Below are the code and all the weights of a small trained network. Each question names an input and a class and asks about switching units off, where a switched-off unit gives its printed mean instead of its output.

import numpy as np


def w(rows, s, z=0):
    codes = np.array(rows[::2]) - 128.0
    scale = np.full(codes.shape[1], s)
    scale[-1] = z or s
    return codes * scale


def norm(h):
    return h / np.sqrt((h * h).mean(-1, keepdims=True) + 1e-5)


def f(y):
    return y / 2 * (1 + np.tanh(0.7978845608 * (y + 0.044715 * y**3)))


def log_softmax(a):
    a = a - a.max(-1, keepdims=True)
    return a - np.log(np.exp(a).sum(-1, keepdims=True))


def net(x, mask):
    res = np.array(x, float).reshape(1, 3) / 4 @ E
    u = 0
    for l in range(2):
        y = f(norm(res) @ A[l][:, :-1].T + A[l][:, -1])
        res = res + np.where(mask[u : u + 16], y, B[l][:, -1]) @ B[l][:, :-1]
        u += 16
    return log_softmax(norm(res)[-1] @ U[:, :-1].T + U[:, -1])


A, B = {}, {}
E = w([
[255,145,98,206,170],'x0',
[95,80,191,182,140],'x1',
[164,140,231,71,136],'x2',
],0.0088)
A[0] = w([
[128,202,117,111,122,86],'L0N1',
[81,123,64,172,138,20],'L0N2',
[132,171,107,106,134,76],'L0N3',
[139,76,134,91,97,77],'L0N4',
[108,131,153,95,115,127],'L0N5',
[92,140,174,207,136,146],'L0N6',
[166,84,135,135,20,1],'L0N7',
[125,102,96,162,157,130],'L0N8',
[173,128,133,146,122,114],'L0N9',
[114,119,179,193,91,111],'L0N10',
[116,253,125,135,101,145],'L0N11',
[168,134,139,125,151,48],'L0N12',
[151,141,136,131,137,102],'L0N13',
[162,102,109,107,145,22],'L0N14',
[136,64,130,91,85,70],'L0N15',
[115,172,152,137,140,51],'L0N16',
],0.011,0.0022)
B[0] = w([
[134,45,140,126,165,142],'L0N1',
[81,85,91,154,1,242],'L0N2',
[124,72,139,113,156,130],'L0N3',
[121,152,104,155,168,150],'L0N4',
[108,148,72,198,183,227],'L0N5',
[129,27,116,116,168,252],'L0N6',
[161,141,150,81,161,88],'L0N7',
[103,120,158,116,18,199],'L0N8',
[39,120,126,133,49,182],'L0N9',
[114,48,116,104,187,224],'L0N10',
[109,37,140,124,156,169],'L0N11',
[56,153,108,146,72,153],'L0N12',
[86,134,112,134,100,138],'L0N13',
[109,123,132,122,107,108],'L0N14',
[107,131,117,158,146,156],'L0N15',
[155,153,109,107,141,113],'L0N16',
],0.0088,0.0026)
A[1] = w([
[112,176,174,147,36,85],'L1N1',
[113,137,65,181,179,89],'L1N2',
[33,224,117,110,153,3],'L1N3',
[193,137,112,128,118,23],'L1N4',
[181,144,27,15,131,63],'L1N5',
[166,136,83,31,113,55],'L1N6',
[145,160,74,131,173,87],'L1N7',
[206,106,130,196,87,199],'L1N8',
[144,78,137,140,143,155],'L1N9',
[79,59,146,43,53,97],'L1N10',
[147,85,126,120,108,62],'L1N11',
[163,167,249,91,133,113],'L1N12',
[125,169,202,76,108,31],'L1N13',
[140,128,42,167,207,140],'L1N14',
[195,192,135,104,220,115],'L1N15',
[212,206,163,191,87,59],'L1N16',
],0.011,0.002)
B[1] = w([
[225,94,121,105,160,167],'L1N1',
[168,155,140,26,96,146],'L1N2',
[119,188,177,192,149,184],'L1N3',
[106,153,141,139,163,128],'L1N4',
[39,10,183,164,158,164],'L1N5',
[111,51,133,134,149,141],'L1N6',
[187,114,142,135,174,117],'L1N7',
[55,167,155,94,183,222],'L1N8',
[168,129,111,93,151,171],'L1N9',
[202,189,148,127,171,254],'L1N10',
[134,149,148,78,157,142],'L1N11',
[138,100,4,119,44,223],'L1N12',
[144,138,99,152,98,167],'L1N13',
[223,143,149,108,115,150],'L1N14',
[189,139,88,74,106,160],'L1N15',
[85,186,174,174,126,176],'L1N16',
],0.013,0.0056)
U = w([
[105,1,136,113,207,181],'0',
[143,139,4,130,35,185],'1',
[77,242,166,179,180,172],'2',
[234,155,141,118,158,180],'3',
[153,116,167,170,86,1],'4',
[158,115,168,162,85,12],'5',
],0.016,0.0062)

Each question gives the input, the list of numbers given to net, and the class t.
The units are the neurons (one row each of A and B). Each row of codes is followed by its name. A weight is (code - 128) times the scale printed after its matrix; where a second scale follows, it is the last column's (A, B and U).
mask holds one flag per neuron, layer by layer. A switched-off neuron (its flag False) gives its mean, the last column of its row in B, instead of its output. The means were averaged over made-up inputs and are rounded, as every weight is.
A unit's drop is (log p(t) with every unit on - log p(t) with that unit switched off) / (log p(t) with every unit on - log p(t) with every unit switched off).
The circuit of an input: a set's keep is (log p(t) with only the set's units on - log p(t) with every unit switched off) / (log p(t) with every unit on - log p(t) with every unit switched off). Starting from the 12 units with the biggest drops (on a tie, the unit counted first), units are removed one at a time, each time the one whose removal leaves the highest keep (on an exact tie, the one counted first), for as long as the keep stays at least 0.8.
units of the circuit, in order: the units of the circuit, biggest drop first
top k neurons: the k neurons with the biggest drops, biggest first
top k neurons in layer l: the k neurons of layer l with the biggest drops, biggest first
input [-5,-6,-2], class 0: units of the circuit, in order	(L1N5)
input [-4,-4,5], class 1: top 2 neurons	(L0N2, L1N12)
input [0,0,-2], class 3: units of the circuit, in order	(L1N10, L0N5)
input [8,-3,8], class 1: units of the circuit, in order	(L1N12, L1N10)
input [2,-4,3], class 0: top 3 neurons	(L0N8, L1N5, L0N2)
input [2,4,-4], class 0: top 3 neurons in layer 1	(L1N12, L1N8, L1N14)
input [-7,1,5], class 2: units of the circuit, in order	(L1N3, L0N5)
input [3,2,-2], class 3: top 3 neurons in layer 0	(L0N8, L0N9, L0N5)
input [-2,3,-3], class 3: top 2 neurons in layer 1	(L1N10, L1N5)
input [-2,-2,-2], class 3: top 2 neurons	(L1N10, L1N12)
input [5,-5,-5], class 0: top 2 neurons	(L1N5, L0N5)
input [-5,-7,-7], class 0: top 3 neurons	(L1N5, L1N12, L0N9)
input [-6,-5,-3], class 2: top 2 neurons	(L1N3, L0N6)
input [5,-2,7], class 1: units of the circuit, in order	(L1N12)
input [-2,3,0], class 3: top 2 neurons	(L1N14, L1N5)
input [-1,-1,-2], class 3: top 2 neurons in layer 1	(L1N10, L1N12)
input [-6,5,2], class 2: top 2 neurons in layer 1	(L1N5, L1N1)
input [6,0,-4], class 2: top 3 neurons in layer 1	(L1N8, L1N12, L1N16)
input [8,-8,-7], class 0: top 2 neurons in layer 0	(L0N5, L0N11)
input [-7,6,3], class 2: units of the circuit, in order	(L1N10)
input [-3,-8,7], class 0: top 2 neurons in layer 1	(L1N5, L1N6)
